[[139 129 134 124 129 120 111 147 129 122 137 140]
 [149 111 125 135 123 130 124 125 131 108 133 126]
 [133 122 123 133 121 144 122 112 137 143 119 131]
 [117 127 120 128 141 131 153 124 114 131 123 119]
 [137 132 152 136 145 129 116 132 126 126 128 126]]
->
[[139 149 133 117 137]
 [129 111 122 127 132]
 [134 125 123 120 152]
 [124 135 133 128 136]
 [129 123 121 141 145]
 [120 130 144 131 129]
 [111 124 122 153 116]
 [147 125 112 124 132]
 [129 131 137 114 126]
 [122 108 143 131 126]
 [137 133 119 123 128]
 [140 126 131 119 126]]

[[113 150 115 146]
 [121 151 125 142]
 [130 113 151 138]
 [118 145 148 117]
 [135 134 105 104]
 [126 110 120 146]]
->
[[113 121 130 118 135 126]
 [150 151 113 145 134 110]
 [115 125 151 148 105 120]
 [146 142 138 117 104 146]]

[[117 138 130 143 101 141 112]
 [118 125 134 122 150 128 127]
 [135 115 123 143 134 138 128]
 [114 118 117 116 133 127 133]
 [144 139 150  98 125 133 120]
 [139 122 130 140 128 117 127]]
->
[[117 118 135 114 144 139]
 [138 125 115 118 139 122]
 [130 134 123 117 150 130]
 [143 122 143 116  98 140]
 [101 150 134 133 125 128]
 [141 128 138 127 133 117]
 [112 127 128 133 120 127]]

[[123 133]
 [131 136]
 [126 128]
 [125 142]
 [118 143]
 [149 118]
 [123 128]
 [137 117]
 [136 127]]
->
[[123 131 126 125 118 149 123 137 136]
 [133 136 128 142 143 118 128 117 127]]

[[130 126 131 129 127]
 [134 124 133 130 123]
 [118 137 124 105 136]
 [129 128 133 128 127]
 [128 132 126 127 124]
 [127 149 117 125 137]
 [126 129 126 129 125]
 [133 128 132 124 126]
 [132 131 123 135 153]
 [127 128 122 130 132]]
->
[[130 134 118 129 128 127 126 133 132 127]
 [126 124 137 128 132 149 129 128 131 128]
 [131 133 124 133 126 117 126 132 123 122]
 [129 130 105 128 127 125 129 124 135 130]
 [127 123 136 127 124 137 125 126 153 132]]

[[144 121 121]
 [152 113 121]
 [155 109 121]
 [114 147 126]
 [113 148 126]
 [118 145 124]
 [100 152 133]
 [121 142 123]]
->
[[144 152 155 114 113 118 100 121]
 [121 113 109 147 148 145 152 142]
 [121 121 121 126 126 124 133 123]]

[[128 113]
 [151 130]
 [135 136]
 [135 108]
 [144 114]
 [146 111]]
->
[[128 151 135 135 144 146]
 [113 130 136 108 114 111]]
---
[[144 133 153 133 138]
 [114 119 133 132 122]
 [154 141 147 124 139]
 [123 108 157 147 142]
 [137 123 135 118 132]]
->
[[138 144 133 153 133]
 [122 114 119 133 132]
 [139 154 141 147 124]
 [142 123 108 157 147]
 [132 137 123 135 118]]

[[128 123 128 115 134 120 139 131 125]
 [131 124 131 121 104 129 141 127 135]
 [143 127 143 123 133 128 122 123 121]]
->
[[125 128 123 128 115 134 120 139 131]
 [135 131 124 131 121 104 129 141 127]
 [121 143 127 143 123 133 128 122 123]]

[[123 130 125 128 106 135 129 122 116 126 117]
 [121 126 127 128 131 133 132 125 147 128 120]
 [140 126 130 126 100 113 127 130 101 130 112]
 [141 125 129 127 130 117 133 125 122 130 127]]
->
[[117 123 130 125 128 106 135 129 122 116 126]
 [120 121 126 127 128 131 133 132 125 147 128]
 [112 140 126 130 126 100 113 127 130 101 130]
 [127 141 125 129 127 130 117 133 125 122 130]]

[[121 154 125 149 121 127 129 117 132 134]
 [123 154 122 147 122 129 127 116 134 133]
 [125 155 119 145 124 130 125 116 136 133]
 [122 154 123 148 122 129 128 116 134 133]
 [123 155 120 146 123 130 126 116 135 132]]
->
[[134 121 154 125 149 121 127 129 117 132]
 [133 123 154 122 147 122 129 127 116 134]
 [133 125 155 119 145 124 130 125 116 136]
 [133 122 154 123 148 122 129 128 116 134]
 [132 123 155 120 146 123 130 126 116 135]]

[[120 134 149 144 145 149 130 147 139 138 130 130]
 [126 122 116 130 150 136 132 133 109 110 121 146]]
->
[[130 120 134 149 144 145 149 130 147 139 138 130]
 [146 126 122 116 130 150 136 132 133 109 110 121]]

[[137 128 127 123 123 130]
 [125 115 131 138 117 129]
 [144 123 124 137 137 125]
 [129 121 132 126 118 130]
 [109 144 112 137 132 129]
 [114 153 132 144 131 124]
 [128 128 128 128 128 128]]
->
[[130 137 128 127 123 123]
 [129 125 115 131 138 117]
 [125 144 123 124 137 137]
 [130 129 121 132 126 118]
 [129 109 144 112 137 132]
 [124 114 153 132 144 131]
 [128 128 128 128 128 128]]
